B, the same points and some others measured another way; then each row and its match in B
B (72 x 25)
[[  75 -203  -56 -294  120    8  137   -3  308 -356   81 -164    0  -58
   287   81 -240  236  130  197  167  177 -234    1  276]
 [ -21 -340 -127 -416   66  172  312  205   34  -45  588   88  -43  114
   304  161   67   86  156  138  -58  244 -294  -62  160]
 [ -35 -215   75 -293  165  105  189   70  -23   37  360   44   86   83
   236   63   23  -55   61  155  111  206 -169  139   68]
 [ 134  440   -9  213 -152  -18 -194  -49 -179   50 -218  -46 -157  217
  -106 -110  -55 -267   29 -160 -177  -44   68  -58  -26]
 [ -14   -5  -69 -101  -48  -93 -163   96   29  -80  -66   37   39   59
    40 -118  -54 -114   43  -54   34    9  -50    5  -11]
 [ 109 -335  233   36  206  243 -163  164  -54  -44  148  314  297  132
   333  -73  112  174 -133  143  163  135  -56  238   32]
 [  40  176 -220  -38 -125   27  220   61 -196  192  302  -52 -204  248
   -18  132   62 -181  179 -124 -216   73  -73  -96   50]
 [  44  301  119  -60   31  -77   38  -80 -117   43 -178 -107  -76  123
  -124  -28 -137 -191  120  -10  -38  -18    5  126    4]
 [ -10  183  186   28  146 -132 -137 -136  -56   67 -238  -89  158   40
    20 -149 -108 -321  -50   30  251   12   97  275  -78]
 [  25  117  -85    4  -55  -91 -111   -4   21  -41  -84  -94  -25   56
     8  -88 -106 -140   43  -66   41   40  -26    4   28]
 [ -28  152   90 -288 -139   60  -68  132 -161   -1   84   83 -221  100
  -125 -114  -64 -154  125  -11 -289   73 -161 -102   -6]
 [ -65  355  -44 -222 -121  -25   40  -36 -198  136  184  -58 -247  191
    -4  -56   18 -614   81  -64 -202  106  -82 -125  -90]
 [ -52 -463  -31 -166   21  -21   -8  294   24   53  137   84  196  -78
  -107  -35  -93  491  135    8  100   55 -133  223  105]
 [   0  363  118   12  -42  -99 -168  -80 -153   85 -217  -81  -61  100
  -122 -168 -102 -388   16  -75  -29  -10   50   80  -89]
 [ -77 -282    5 -165  -32  112   27  351 -272  264  354  315   90  165
   -78  -22  185   99   95  -66 -154   45  -96  119  -67]
 [ 307   -7  189  178  148  389  161  -37 -113  -30  259   36  -27  239
   320  162  -10  278   -9  167  -39  231 -127   93  251]
 [ -12 -153   73  -39  -39    7 -247  210  -80   41  -26  161  112   18
   -78 -175  -25  103    8  -45   -3   19  -46  127  -27]
 [  68  -74 -149  -29  -47  -32 -256  131  136 -248  -66  119   74  104
   244 -118   13  -87  -19  -58   45   20  -57 -107   26]
 [  31   83  217  -66  166  -27 -146  -73    2  -82 -181   15  143   62
   140 -133  -85 -225  -53   94  193   38   17  200  -27]
 [  -7 -212  -38 -269  174  -94  -69  -23  328 -342  -20  -68  178  -54
   401  -58 -134 -100  -20  158  339  137 -131   56  103]
 [ 198  217 -166  178   -5 -125  -56 -168  224 -263 -299 -305  -49   39
   125   23 -268   51   77  -26  151   17   -9  -21  209]
 [ -12 -297  126 -142  233   -7  -35   99   56  -53   33  137  315   42
   236  -36   21   34  -30  119  280   63  -34  277   11]
 [ -18   70 -163 -122   18 -289 -249  -97  349 -357 -350 -196   95  -82
   199 -161 -225 -268    5   -7  302    3  -14  -30   39]
 [  11 -118  360  -17  229  171  -28   85 -283  230  146  241  239  162
    83  -72  122  -75  -84  111  110   95   16  372  -81]
 [ -47   94 -276 -174 -174 -226   47   28  125  -53  -57 -296 -165  -63
  -182  -19 -271   20  231 -103  -19   32 -114  -73  128]
 [ 158  142  -76  118   20   31 -311  -58  135 -300 -123   86   55  207
   470 -115   57 -390 -143  -17  105   60    7 -146   -2]
 [  17    1 -108   43 -105 -159 -311  109   88 -124 -267   18   84    3
   -52 -184 -107    8   31 -120   66  -61    4   13    4]
 [-114  -27  113 -300  141  -35  301  -31 -131  243  264 -160   12    6
   -65   57 -108 -137  143  115  116  168 -110  266   27]
 [ 153   49   73 -204  -97  333  285  178 -259   71  421   73 -334  223
   -67  163  -29  284  237   69 -451  173 -271 -100  209]
 [  99  293    9 -124 -200  155   37   55 -190   17  155  -40 -368  177
   -95  -11  -93  -94  149  -43 -387  128 -174 -196  104]
 [-173 -103 -145 -229 -128 -300 -126  184   33   73 -122  -89   52 -130
  -334 -176 -182   48  176 -141   61  -54  -48  113  -38]
 [ -81  186 -122   -4  -79 -162   64   60 -260  336   63  -44  -19  165
  -221  -21   49 -310  136 -184  -54  -41   58  113 -122]
 [ 129  -74  111 -265  210  146  135 -117  242 -354  133 -108   -9   34
   465   70 -170    0   19  286  172  250 -220   10  245]
 [-113 -350  178 -233  281  -24   53  159  -76  127  147  231  380   78
   140  -26  118  -58    5  105  272   35  -13  380  -87]
 [  10  204 -437   66 -309 -157 -153   86    0   13   32 -113 -185  129
   -36  -71  -20 -261  108 -271 -154   10  -32 -260    9]
 [  63  217 -143  100 -277  211  -26  262 -483  355  392  297 -244  425
   -91   -1  317 -283   81 -259 -510   30  -35 -194 -114]
 [ 229  281   67   66  -15  118  -79 -109   25 -225 -121  -92 -164  162
   182  -18 -137  -75   20   53  -83   94  -84  -92  157]
 [  32  294 -128  125 -143  -67   65    0 -255  289   47 -125 -146  180
  -226   15  -25 -190  135 -185 -142   -2   35   38  -22]
 [  89  139  241 -266   51  285  164   28 -205    7  298  109 -209  229
   142   50   20 -159   73  150 -254  198 -201  -29   73]
 [-155  217  -90 -226  -69 -311   26  -68   -8  111 -130 -280  -70  -64
  -245 -104 -219 -328  161  -87   86   -1  -17   99  -43]
 [ 159  395   79 -113 -195  167   23   -7 -147  -81   28 -101 -421  156
  -127  -14 -185  -37  165    0 -412  111 -190 -203  152]
 [  57  -53  148 -200  194   -8 -162 -119  286 -369 -145  -83  128  -57
   388 -126 -202 -141  -83  216  306  168 -107   75  109]
 [ 112  237 -196  -13 -195    2  -50   52  -25 -115    9  -53 -248  171
    13   -8  -68 -111  130 -116 -237   37 -102 -229   94]
 [ -23 -129  -18    5  -68  135  165  266 -403  459  416  161  -11  204
  -217   64  146  152  144 -113 -208   71  -60  167  -14]
 [  60   85   52  -32   19   83 -167   46  -83  -42   57  166   25  194
   234  -98   91 -308  -59    1  -30   80  -28  -21  -46]
 [ 223  130 -284  -74 -127   54   10   -2  248 -421   21 -140 -259  130
   295   90 -148   58  137    1 -144  106 -200 -345  276]
 [ 179   27  -73  187    5  164 -205   82  -50 -116   93  240   67  315
   412  -33  203 -213 -111  -52  -31   66    2 -103    4]
 [ 101  184 -117 -222 -192   24  -72   70  102 -295  -31  -73 -300   64
    18  -36 -185    5  161  -14 -265   75 -207 -279  165]
 [ -94 -327    6 -188  155  -65   28  194  -33   86  127  166  286   62
    80  -18   84   22   58   22  194   16  -31  254  -46]
 [  -9  -68  236 -276  127   67   43   49  -50  -27   60   39   41   30
    24  -53 -111   20   68  141   33  112 -129  182   49]
 [ 126  -54 -213  -84  -15   28  154   17  160 -180  160 -164  -91   62
   200  131 -138  162  149   41   19  144 -165  -87  245]
 [  84 -168  138 -327  102  152   -6   51  183 -332  109    8  -37  -26
   277  -35 -188  166   41  232   32  216 -257  -12  204]
 [ 250  215 -113  -27 -193  220  -77   72   27 -305   81   29 -341  219
   199   17  -67   36   93  -12 -353  117 -202 -364  204]
 [  13    8  361  -40  253    4  -95 -129  -23   18 -138  -65  223  -38
   101 -142 -166 -104  -82  176  320  123    7  377    7]
 [ -42  135  -13   -8  -67  -59  222  153 -409  459  127   19  -68  202
  -423   79   50    4  249 -173 -209  -78   28  215  -62]
 [ 109    2  -35  195   29  -38 -223   42   22  -66 -173   53  163  118
   123  -89   -7   -5  -42  -69  133  -14   50   99   16]
 [ 198  278  -10  317  -32  -55 -209  -92  -14  -88 -350 -100    2  136
    -2  -73 -131  -13    9  -97   51  -51   91   60   73]
 [ -26 -108 -160    4   30 -158 -169   85   93  -55  -77   31  205   53
   143  -94    9 -137    4  -82  208  -12   24   88  -32]
 [ 112  283  -29  101  -40 -137  -46 -108   30  -68 -310 -267 -100   15
  -156  -36 -285   46  129  -64   26  -19    8   74  125]
 [ 154  235  -74  -33 -133  171  121  -31  -78  -33  222 -148 -323  161
    71   77 -127  -10  125   13 -247  196 -181 -171  200]
 [ 113  106  -95  158  -71  -18  -12   84 -129   77  -64    3  -22  183
  -100   28  -18   96  124 -129  -88  -51   24   58   58]
 [  47   99 -373  -20 -186  -69  -48  109   27  -74  120   15 -128  209
   148   18   76 -242  102 -181 -139   15  -59 -251   19]
 [-100  -88 -242 -157 -120 -110  157  235 -163  246  242   29  -39  125
  -204   62   56   11  234 -166 -124  -13  -73   40  -16]
 [ 125   21   90   26  -30  148  -37  133 -169   27   60  139  -39  179
    -7   -7   16  139   75   -9 -159   39  -77   42   70]
 [   6 -130 -363   57 -123 -187 -169  189  106  -69  -61   48  114   95
    46  -52   35   10   85 -201   68  -73    7  -62    5]
 [ 146  156 -164  175 -141  -86   46    0  -15   30 -156 -265 -142   28
  -252   53 -261  327  215 -125  -70   -6  -33   42  209]
 [ -58   71 -315 -179  -76 -359  -95  -69  350 -273 -261 -328  -18 -122
    40  -88 -290 -170  127  -71  218    3  -62  -71  100]
 [  -7 -217   35  -44   12  120  -30  235 -193  185  257  211  109  128
     8  -38  103  101   34  -27  -35   90  -70  138  -14]
 [  79  125 -193  -28  -93   32   43    7   -3  -39  168  -84 -149  159
   156   38  -26 -167   76  -55  -82  116 -105 -141   94]
 [  21 -149  -98 -201  120 -151 -198   -2  378 -445 -190  -19  183  -29
   402 -111 -121 -142  -31   93  301   53  -80  -22   76]
 [ -76  169 -327 -131 -254 -288 -134  109   39  -29 -148 -112 -136   30
  -211 -110 -109 -217  185 -237 -108  -92  -28 -152  -36]
 [ 113 -221  190  -43  133  339   24  136 -148   54  393  220   84  181
   305   21  100  133  -59  149  -19  243 -151  118   98]]
Rows of B count from 0, top down.

[   5  -89 -129    7   25  128 -159   60   17 -267 -229    7   18 -136
 -134  -61 -130  136    6   11  -85 -103    9 -196  -51  209   95 -287
   36] : 57
[  29  183 -164 -105  111 -366 -162   54   -6  -55 -221 -177   -8  -26
 -168  -93   93   32  161  242 -145 -103   89 -376  121 -151   22 -225
  275] : 61
[-384  146   10 -168  188 -240  399  160  -11  -49   28 -222  106  317
  397  354  115 -217  300  223   78  332   52   38 -149 -374  -95  196
 -205] : 38
[ 229 -201  336  167   83   21 -230 -319  199  -27 -351  380 -364 -273
 -103 -240  -69  204 -249 -224  -76   75   18  -21  339    4 -289  362
  231] : 65
[  99  178 -113 -125   16 -261   72 -574  -29  -33   49  190  256 -182
  175 -151 -256 -201   41  399    5 -358  134 -136  337  -12 -247 -471
   33] : 68
[-251  -41  357  395  256 -172  271   46  192 -111 -230  178  112  -17
 -193   99  -58 -272   87  127   65  313   -9 -190  235  -78  118  -46
  -97] : 54
[-133   15  340  267  120 -232  204 -552  157   61  -15  415  351 -258
   86    1 -315 -323  -59  249   -9 -175  -32 -139  499  105 -122 -610
  -32] : 37
[ 346  119 -213 -303 -114  -89 -147 -358  -75 -406 -187  114 -193   -2
   54 -350  -54  166  -23  211   66 -285  137  -42  118    5 -297  501
   17] : 0
[  81 -116  423  149 -135  -49 -120 -890  185  -45  -86  632  170 -406
  201 -186 -381   17 -373   28 -124 -562 -214  -44  577  442 -313 -456
   68] : 58
[ -73 -246 -410 -410  263   96  197 -150  -40  -68   89  -69  308  155
   47   84 -265   30  272  -49  106  328  223   27 -196  -35 -274  -85
 -425] : 71
[-282   12  419  271  -11   15  192 -173  132 -117  -88  259   50 -136
  382  201 -109 -181 -115  111  -12  -79 -154   61  166   86  -20 -203
  -33] : 7
[-329 -138  372  189  112   24   10  -41  179  180 -107  115   16 -198
  326  293  -57    7 -106 -152 -178   74 -161    1   92   19  -48 -466
  142] : 3
[  77   69 -268 -421  -38  -61  -93   -8  -90 -309 -149 -170 -175  198
  197  -60   91  223  103   79    1  -53   63  -17 -172 -106 -206  487
  -47] : 51
[ -50   47  -94  -57  -15  -27 -130   64   -4 -212 -204  -76  -23  -68
   30   -3  -14  108   34  111 -107 -164  -20 -186  -38   77   71 -214
  126] : 4
[ 133  433  -14  140 -169 -235 -201 -121  -67 -230 -234   29 -134 -330
  100 -204   11 -102  -60  522 -125 -604   48 -286  266   -8  127 -454
  498] : 70
[  32  141 -154 -281  236 -367  156  -64  -16  -12  -85 -141  -96  219
   66  -26  118  -68  274  208   75  312  243  -72   53 -484 -308  499
  -19] : 28
[-332 -146  162   89  -10  311  145  102   62 -210  -75   69   38  -57
  412  298 -127   11  -59  -82  -11   59 -130  140 -194  170   60 -208
 -166] : 18
[-437 -345  -26   24  240  392  386  229   67 -155   24   -9  284  111
  193  395 -249 -102  175 -169  129  515   36  142 -348   89   71 -222
 -520] : 23
[-532  -41  501  327   73   60  194  286  172  -25 -167   17  -57  -30
  400  449   77 -105  -52  -58 -100  199 -244   48  -80  -32  176 -187
   30] : 13
[  42  190  -61  114  151 -340   28   64   28 -272 -287  -30   33   18
 -382 -179   26 -146  193  366   35   25  147 -388  198 -129  126   29
   80] : 62
[-408 -340  333  182   62  450  287  102  147 -230  -89  200   12   17
  404  373 -168    6  -84 -266   84  334 -159  281 -230  180    5  108
 -383] : 53
[ 133  277 -484 -388  177 -446  159   85 -141 -374 -148 -292   39  372
 -262 -195  126  -98  449  463  165  165  313 -297  -39 -380  -81  540
 -155] : 1
[  88   85 -206 -470   66 -380 -267 -236  -15  134  -94 -166  -73   46
  149  -64   89  247   91   29 -218 -137   42 -187  101 -198 -353  -16
  262] : 52
[ -55   11   98   50  -12   -2  -42 -158   55 -121 -142  126   -4 -159
  148    5  -98   10  -65   87  -71 -155  -37  -73  116   84  -46 -228
   87] : 9
[  69 -145   22   90  122  188  -67 -103   63  -32 -172  151 -130 -280
   50  -60 -174   66  -70  -73  -24   97  138   15   54   -5 -120 -163
  109] : 60
[-116 -135  171 -141   31  -34  -42 -337  104   94  -42  163   14  -80
  379  113 -110  131  -96 -137 -128  -55 -108   71  110   40 -320 -118
   23] : 36
[ -11  -51 -296  -42   77  146   47  158  -45 -440 -184  -56  116   24
 -213  -69 -156    9  168  150   83   45  128 -183 -165  148  160  -95
 -204] : 48
[-151  167  132  136  274 -366  252   95   74  -16 -169  -53  -19   83
  -57   74   93 -270  218  276   60  326  145 -180  167 -401  -14  140
   48] : 6
[-357   69  346  441  210  -96  285  305  138 -126 -234   26   -8  -41
   -8  234   44 -299  102  188   39  310    1 -137   66 -162  260 -121
   20] : 31
[  43 -282  410  135   58  126 -267  -25  220  -48 -401  227 -477 -140
   48  -24   78  359 -261 -420 -146  210 -129   53  100   15 -198  517
  219] : 20
[ 332   23 -359 -146  -43  -46 -396 -312  -43 -214 -215   91   95 -329
 -315 -399 -249  179  -39  183 -144 -493  120 -378  202  288  -22 -599
  247] : 64
